Below are the code and all the weights of a small trained network. Each question names an input and a class and asks about switching units off, where a switched-off unit gives its printed mean instead of its output.

import numpy as np


def w(rows, s, z=0):
    codes = np.array(rows[::2]) - 128.0
    scale = np.full(codes.shape[1], s)
    scale[-1] = z or s
    return codes * scale


def f(y):
    return y / 2 * (1 + np.tanh(0.7978845608 * (y + 0.044715 * y**3)))


def log_softmax(a):
    a = a - a.max(-1, keepdims=True)
    return a - np.log(np.exp(a).sum(-1, keepdims=True))


def net(x, mask):
    res = np.array(x, float).reshape(1, 8) / 4 @ E
    y = f(res @ A[0][:, :-1].T + A[0][:, -1])
    res = res + np.where(mask, y, B[0][:, -1]) @ B[0][:, :-1]
    return log_softmax(res[-1] @ U[:, :-1].T + U[:, -1])


A, B = {}, {}
E = w([
[196,208,156,165,76,188,36,106],'x0',
[51,145,81,169,180,161,163,188],'x1',
[176,61,137,223,99,111,165,85],'x2',
[71,16,98,169,109,110,1,93],'x3',
[117,198,124,161,87,108,81,121],'x4',
[156,68,94,112,153,13,103,188],'x5',
[112,113,128,73,45,153,131,193],'x6',
[168,129,14,104,148,121,154,120],'x7',
],0.0083)
A[0] = w([
[173,114,106,122,206,64,167,100,165],'N0',
[162,132,120,128,115,90,118,69,164],'N1',
[74,186,124,152,81,78,171,226,126],'N2',
[146,112,212,198,166,130,165,64,204],'N3',
[143,176,206,129,111,139,172,196,172],'N4',
[94,109,176,89,154,143,117,115,150],'N5',
[50,54,76,46,191,112,118,180,130],'N6',
[150,31,172,115,59,106,160,131,164],'N7',
[160,53,162,85,126,145,130,131,183],'N8',
[94,128,117,61,93,82,62,121,208],'N9',
[107,153,138,127,131,142,143,90,87],'N10',
[187,72,134,116,69,105,141,130,132],'N11',
[150,104,96,68,118,123,136,155,127],'N12',
[144,155,63,149,160,137,141,135,199],'N13',
[169,179,141,145,195,48,161,72,155],'N14',
[196,129,38,155,176,158,135,126,215],'N15',
[191,97,141,119,134,99,141,129,183],'N16',
[118,212,186,91,103,137,157,190,159],'N17',
[163,185,210,70,121,166,50,122,170],'N18',
[89,105,41,99,177,167,122,159,213],'N19',
[80,122,160,225,119,212,133,89,170],'N20',
[101,140,71,124,132,106,114,144,186],'N21',
[121,208,157,97,115,145,54,131,204],'N22',
[120,162,82,140,112,150,157,133,150],'N23',
[143,168,138,144,153,151,150,152,171],'N24',
[163,155,71,189,220,112,178,61,156],'N25',
[93,99,200,159,64,123,125,54,198],'N26',
[159,87,126,138,110,109,184,146,253],'N27',
[114,149,60,157,116,165,61,94,195],'N28',
[109,216,104,85,136,93,5,115,154],'N29',
[101,167,102,170,111,92,188,161,196],'N30',
[138,87,59,123,138,179,121,127,160],'N31',
],0.011,0.0043)
B[0] = w([
[169,103,114,134,228,90,75,79,210],'N0',
[151,113,137,160,142,136,103,84,172],'N1',
[72,197,221,98,121,36,60,103,190],'N2',
[135,91,130,42,186,192,111,54,222],'N3',
[124,153,143,66,67,122,82,186,206],'N4',
[165,87,135,59,127,133,158,127,156],'N5',
[121,10,104,61,192,25,254,148,245],'N6',
[191,154,59,97,42,98,132,74,201],'N7',
[170,122,77,130,86,102,127,100,171],'N8',
[165,130,199,169,158,99,175,98,195],'N9',
[132,106,130,107,107,157,116,121,141],'N10',
[202,157,97,143,70,121,96,87,175],'N11',
[137,82,125,92,114,94,136,108,161],'N12',
[70,121,79,164,138,142,112,165,178],'N13',
[178,123,140,151,223,131,39,116,201],'N14',
[104,155,26,182,126,151,120,170,202],'N15',
[183,119,106,122,119,128,83,94,177],'N16',
[135,132,147,69,82,113,98,243,214],'N17',
[229,100,156,125,93,200,182,218,218],'N18',
[55,99,90,116,158,76,227,194,204],'N19',
[26,138,108,28,108,250,187,67,229],'N20',
[95,112,139,141,155,93,163,128,168],'N21',
[183,117,222,180,98,150,146,208,208],'N22',
[66,124,109,137,92,129,96,160,158],'N23',
[112,155,95,97,115,159,84,165,173],'N24',
[133,123,88,182,227,175,57,127,229],'N25',
[119,115,164,74,108,214,189,30,214],'N26',
[141,171,99,133,109,74,55,78,197],'N27',
[75,170,128,235,99,169,186,145,195],'N28',
[163,131,238,247,141,92,141,137,207],'N29',
[58,163,141,125,124,86,48,108,186],'N30',
[101,150,75,178,98,108,158,147,163],'N31',
],0.016,0.012)
U = w([
[201,112,101,171,67,88,113,82,101],'0',
[168,118,224,235,116,147,148,140,123],'1',
[96,111,171,117,130,212,139,79,196],'2',
[65,166,184,109,129,94,41,197,7],'3',
[142,106,113,169,223,157,40,164,73],'4',
[168,124,179,107,116,175,79,254,160],'5',
[70,132,98,194,148,164,119,181,187],'6',
[114,63,120,133,158,45,159,154,119],'7',
],0.0087,0.0014)

Each question gives the input, the list of numbers given to net, and the class t.
The units are the neurons (one row each of A and B). Each row of codes is followed by its name. A weight is (code - 128) times the scale printed after its matrix; where a second scale follows, it is the last column's (A, B and U).
mask holds one flag per neuron, in row order. A switched-off neuron (its flag False) gives its mean, the last column of its row in B, instead of its output. The means were averaged over made-up inputs and are rounded, as every weight is.
A unit's drop is (log p(t) with every unit on - log p(t) with that unit switched off) / (log p(t) with every unit on - log p(t) with every unit switched off).
The circuit of an input: a set's keep is (log p(t) with only the set's units on - log p(t) with every unit switched off) / (log p(t) with every unit on - log p(t) with every unit switched off). Starting from the 12 units with the biggest drops (on a tie, the unit counted first), units are removed one at a time, each time the one whose removal leaves the highest keep (on an exact tie, the one counted first), for as long as the keep stays at least 0.8.
circuit, biggest first: the units of the circuit, biggest drop first
unit that matters most: the unit with the biggest drop
top k neurons: the k neurons with the biggest drops, biggest first
drop of u: that unit's drop, to one decimal
input [8,4,8,5,-7,-7,1,8], class 6: unit that matters most => N15
input [-3,-4,5,-4,3,0,-4,-5], class 2: top 3 neurons => (N26, N3, N15)
input [-3,2,5,7,-3,2,-6,6], class 4: top 3 neurons => (N25, N0, N15)
input [8,4,2,-3,4,3,5,5], class 3: top 4 neurons => (N2, N30, N23, N26)
input [-4,-7,-3,8,-7,7,7,-4], class 0: top 3 neurons => (N7, N11, N8)
input [5,1,0,3,-7,2,1,6], class 7: top 2 neurons => (N20, N19)
input [1,-1,1,-5,-7,-1,-4,-8], class 5: top 3 neurons => (N4, N17, N18)
input [2,-6,-4,-4,-3,7,3,8], class 0: top 2 neurons => (N11, N16)
input [-3,-4,4,1,-7,-3,-7,-1], class 4: top 3 neurons => (N25, N0, N14)
input [6,5,-8,5,0,7,-1,3], class 1: top 4 neurons => (N29, N28, N22, N9)
input [-6,-7,6,-8,2,-4,-6,-8], class 2: drop of N26 => 2.1
input [1,0,-5,3,-7,-1,-5,-7], class 2: drop of N10 => 0.0
input [2,6,-4,-2,2,7,8,-2], class 3: drop of N2 => 1.3
input [0,-6,-6,2,2,-1,4,-5], class 1: drop of N29 => 0.5
input [0,7,-5,5,3,-8,5,8], class 6: circuit, biggest first => (N28)
